Below is a small trained network, with its code and all its weights. Each question gives an input and a class and asks what happens when units are switched off, that is, made to give their printed mean instead of their output.

import numpy as np


def w(rows, s, z=0):
    codes = np.array(rows[::2]) - 128.0
    scale = np.full(codes.shape[1], s)
    scale[-1] = z or s
    return codes * scale


def f(y):
    return np.maximum(y, 0)


def log_softmax(a):
    a = a - a.max(-1, keepdims=True)
    return a - np.log(np.exp(a).sum(-1, keepdims=True))


def net(x, mask):
    res = np.array(x, float).reshape(1, 3) / 4 @ E
    y = f(res @ A[0][:, :-1].T + A[0][:, -1])
    res = res + np.where(mask, y, B[0][:, -1]) @ B[0][:, :-1]
    return log_softmax(res[-1] @ U[:, :-1].T + U[:, -1])


A, B = {}, {}
E = w([
[216,179,67,74,11,152,138,208,210],'x0',
[99,108,166,72,66,121,185,173,80],'x1',
[29,118,134,104,60,147,179,94,208],'x2',
],0.011)
A[0] = w([
[3,110,175,108,104,124,225,118,126,220],'neuron 1',
[138,87,108,162,139,151,115,111,70,133],'neuron 2',
[117,98,114,127,155,99,139,128,138,85],'neuron 3',
[202,138,102,110,73,123,152,134,90,126],'neuron 4',
[139,114,156,141,159,105,122,94,72,210],'neuron 5',
[201,121,90,117,111,129,74,157,184,233],'neuron 6',
[50,116,119,121,98,122,126,137,130,110],'neuron 7',
[133,88,100,108,86,140,132,116,159,68],'neuron 8',
[100,121,98,128,149,113,87,81,162,120],'neuron 9',
[230,133,110,116,142,105,96,160,102,149],'neuron 10',
[121,130,94,189,166,119,137,120,182,164],'neuron 11',
[132,156,105,138,143,139,77,93,229,107],'neuron 12',
[112,125,141,144,152,143,153,134,31,182],'neuron 13',
[213,161,123,97,100,123,149,207,105,253],'neuron 14',
],0.012,0.0034)
B[0] = w([
[109,71,94,158,120,60,147,139,26,252],'neuron 1',
[106,185,133,72,180,106,142,101,116,194],'neuron 2',
[149,116,141,110,121,124,64,121,122,146],'neuron 3',
[171,133,85,153,129,194,108,106,167,187],'neuron 4',
[157,139,147,109,157,21,164,204,131,229],'neuron 5',
[88,159,97,253,139,100,180,135,213,227],'neuron 6',
[139,108,121,121,149,116,148,125,75,174],'neuron 7',
[118,125,143,112,174,139,100,113,95,168],'neuron 8',
[141,139,133,94,93,162,129,118,194,175],'neuron 9',
[52,157,87,187,116,171,185,118,55,220],'neuron 10',
[138,89,120,154,125,119,127,141,206,186],'neuron 11',
[155,99,42,192,77,145,142,127,159,200],'neuron 12',
[103,80,166,83,120,60,133,146,109,220],'neuron 13',
[133,72,75,221,110,118,109,85,215,229],'neuron 14',
],0.013,0.014)
U = w([
[116,143,122,93,115,177,58,131,91,5],'0',
[149,148,97,176,132,180,106,119,214,214],'1',
[66,114,125,118,140,86,163,145,9,216],'2',
[130,139,180,72,175,89,109,152,158,32],'3',
[119,26,94,128,78,121,125,99,112,131],'4',
[117,154,149,70,79,187,34,116,105,11],'5',
[188,112,174,96,85,226,155,79,100,40],'6',
],0.011,0.0029)

Each question gives the input, the list of numbers given to net, and the class t.
The units are the neurons (one row each of A and B). Each row of codes is followed by its name. A weight is (code - 128) times the scale printed after its matrix; where a second scale follows, it is the last column's (A, B and U).
mask holds one flag per neuron, in row order. A switched-off neuron (its flag False) gives its mean, the last column of its row in B, instead of its output. The means were averaged over made-up inputs and are rounded, as every weight is.
A unit's drop is (log p(t) with every unit on - log p(t) with that unit switched off) / (log p(t) with every unit on - log p(t) with every unit switched off).
The circuit of an input: a set's keep is (log p(t) with only the set's units on - log p(t) with every unit switched off) / (log p(t) with every unit on - log p(t) with every unit switched off). Starting from the 12 units with the biggest drops (on a tie, the unit counted first), units are removed one at a time, each time the one whose removal leaves the highest keep (on an exact tie, the one counted first), for as long as the keep stays at least 0.8.
circuit, biggest first: the units of the circuit, biggest drop first
most important unit: the unit with the biggest drop
top k neurons: the k neurons with the biggest drops, biggest first
drop when u is switched off: that unit's drop, to one decimal
input [-7,-7,-7], class 3: circuit, biggest first	(neuron 1; neuron 5)
input [4,3,7], class 2: most important unit	neuron 1
input [1,4,3], class 2: top 2 neurons	(neuron 1; neuron 12)
input [-3,-6,-1], class 1: top 2 neurons	(neuron 1; neuron 12)
input [0,-3,-6], class 1: top 2 neurons	(neuron 1; neuron 6)
input [2,2,5], class 2: top 2 neurons	(neuron 14; neuron 1)
input [1,4,-5], class 1: top 3 neurons	(neuron 1; neuron 14; neuron 4)
input [-4,-5,0], class 3: top 2 neurons	(neuron 14; neuron 6)
input [-5,-2,-1], class 3: top 2 neurons	(neuron 10; neuron 1)
input [-3,-3,-2], class 3: top 2 neurons	(neuron 1; neuron 10)
input [4,6,7], class 2: top 2 neurons	(neuron 1; neuron 12)
input [3,-1,2], class 1: drop when neuron 12 is switched off	0.0
input [-5,-6,-4], class 3: drop when neuron 1 is switched off	0.4
input [2,5,5], class 2: drop when neuron 12 is switched off	0.1
